Below is a small trained network, with its code and all its weights. Each question gives an input and a class and asks what happens when units are switched off, that is, made to give their printed mean instead of their output.

import numpy as np


def w(rows, s, z=0):
    codes = np.array(rows[::2]) - 128.0
    scale = np.full(codes.shape[1], s)
    scale[-1] = z or s
    return codes * scale


def f(y):
    return np.maximum(y, 0)


def log_softmax(a):
    a = a - a.max(-1, keepdims=True)
    return a - np.log(np.exp(a).sum(-1, keepdims=True))


def net(x, mask):
    res = np.array(x, float).reshape(1, 2) / 4 @ E
    y = f(res @ A[0][:, :-1].T + A[0][:, -1])
    res = res + np.where(mask, y, B[0][:, -1]) @ B[0][:, :-1]
    return log_softmax(res[-1] @ U[:, :-1].T + U[:, -1])


A, B = {}, {}
E = w([
[38,54,73,2,137,232,157],'x0',
[45,111,186,159,96,74,112],'x1',
],0.012)
A[0] = w([
[91,133,134,88,152,165,250,75],'n1',
[108,81,112,94,101,129,135,104],'n2',
[82,132,135,73,124,173,176,95],'n3',
[86,154,158,62,82,173,171,213],'n4',
[54,79,137,141,68,101,127,81],'n5',
[122,115,115,132,151,163,116,253],'n6',
[68,78,149,140,119,137,90,135],'n7',
[177,112,41,124,235,178,151,113],'n8',
],0.013,0.012)
B[0] = w([
[179,151,151,217,126,146,173,197],'n1',
[208,211,162,225,92,113,123,181],'n2',
[191,174,146,194,123,94,103,211],'n3',
[134,150,67,106,48,79,74,255],'n4',
[199,78,9,172,199,47,182,186],'n5',
[153,107,154,52,84,72,67,241],'n6',
[65,116,6,78,172,72,140,192],'n7',
[77,77,71,137,202,16,154,222],'n8',
],0.012,0.013)
U = w([
[205,251,136,189,50,87,135,75],'0',
[121,42,58,134,174,55,179,92],'1',
[117,134,140,53,35,82,97,251],'2',
[87,117,144,73,151,204,154,80],'3',
[100,105,150,83,138,184,181,77],'4',
[99,82,102,149,76,191,221,80],'5',
[67,93,160,78,145,167,172,76],'6',
[131,74,143,104,91,167,248,77],'7',
],0.015,0.013)

Each question gives the input, the list of numbers given to net, and the class t.
The units are the neurons (one row each of A and B). Each row of codes is followed by its name. A weight is (code - 128) times the scale printed after its matrix; where a second scale follows, it is the last column's (A, B and U).
mask holds one flag per neuron, in row order. A switched-off neuron (its flag False) gives its mean, the last column of its row in B, instead of its output. The means were averaged over made-up inputs and are rounded, as every weight is.
A unit's drop is (log p(t) with every unit on - log p(t) with that unit switched off) / (log p(t) with every unit on - log p(t) with every unit switched off).
The circuit of an input: a set's keep is (log p(t) with only the set's units on - log p(t) with every unit switched off) / (log p(t) with every unit on - log p(t) with every unit switched off). Starting from all 8 units, units are removed one at a time, each time the one whose removal leaves the highest keep (on an exact tie, the one counted first), for as long as the keep stays at least 0.8.
circuit, biggest first: the units of the circuit, biggest drop first
k most important neurons: the k neurons with the biggest drops, biggest first
drop of u: that unit's drop, to one decimal
input [4,-1], class 0: circuit, biggest first -> [n3 n2]
input [7,-7], class 0: 4 most important neurons -> [n3 n2 n1 n4]
input [3,-1], class 2: circuit, biggest first -> [n5]
input [4,4], class 0: circuit, biggest first -> [n2 n3]
input [0,-3], class 2: circuit, biggest first -> [n5 n1]
input [-2,-5], class 1: 2 most important neurons -> [n8 n4]
input [7,6], class 0: 3 most important neurons -> [n2 n3 n8]
input [8,-5], class 0: 2 most important neurons -> [n3 n2]
input [8,-7], class 0: 3 most important neurons -> [n3 n2 n1]
input [3,-3], class 2: 2 most important neurons -> [n5 n6]
input [-1,2], class 2: drop of n6 -> 0.0
input [-4,-7], class 1: drop of n8 -> 0.1
input [5,-5], class 0: drop of n3 -> 0.7
input [-5,-8], class 1: circuit, biggest first -> [n8]
